[[119 132 128 125 133 136]
 [124 130 128 122 131 137]
 [128 128 133 123 132 132]
 [134 129 130 128 132 132]
 [138 128 131 125 129 129]
 [140 125 131 127 126 124]
 [146 128 133 132 126 124]
 [151 126 134 128 126 123]]
Indices start at 0.
Read off the entry in row 0 and column 2.
128
Read off the entry in the top-right corner.
136
Read off the entry at row 2, column 0.
128
Read off the minimum.
119
Read off the entry at row 0, column 1.
132
The entry in row 2 and column 1: 128
The bottom-left entry: 151
Read off the entry directly above 140.
138
Read off the entry directly below 119.
124
The entry in the bottom-right corner: 123
The entry just right of the largest entry -> 126
The entry just left of 127 is 131
Read off the entry just right of 127.
126
Read off the entry in row 1 and column 1.
130
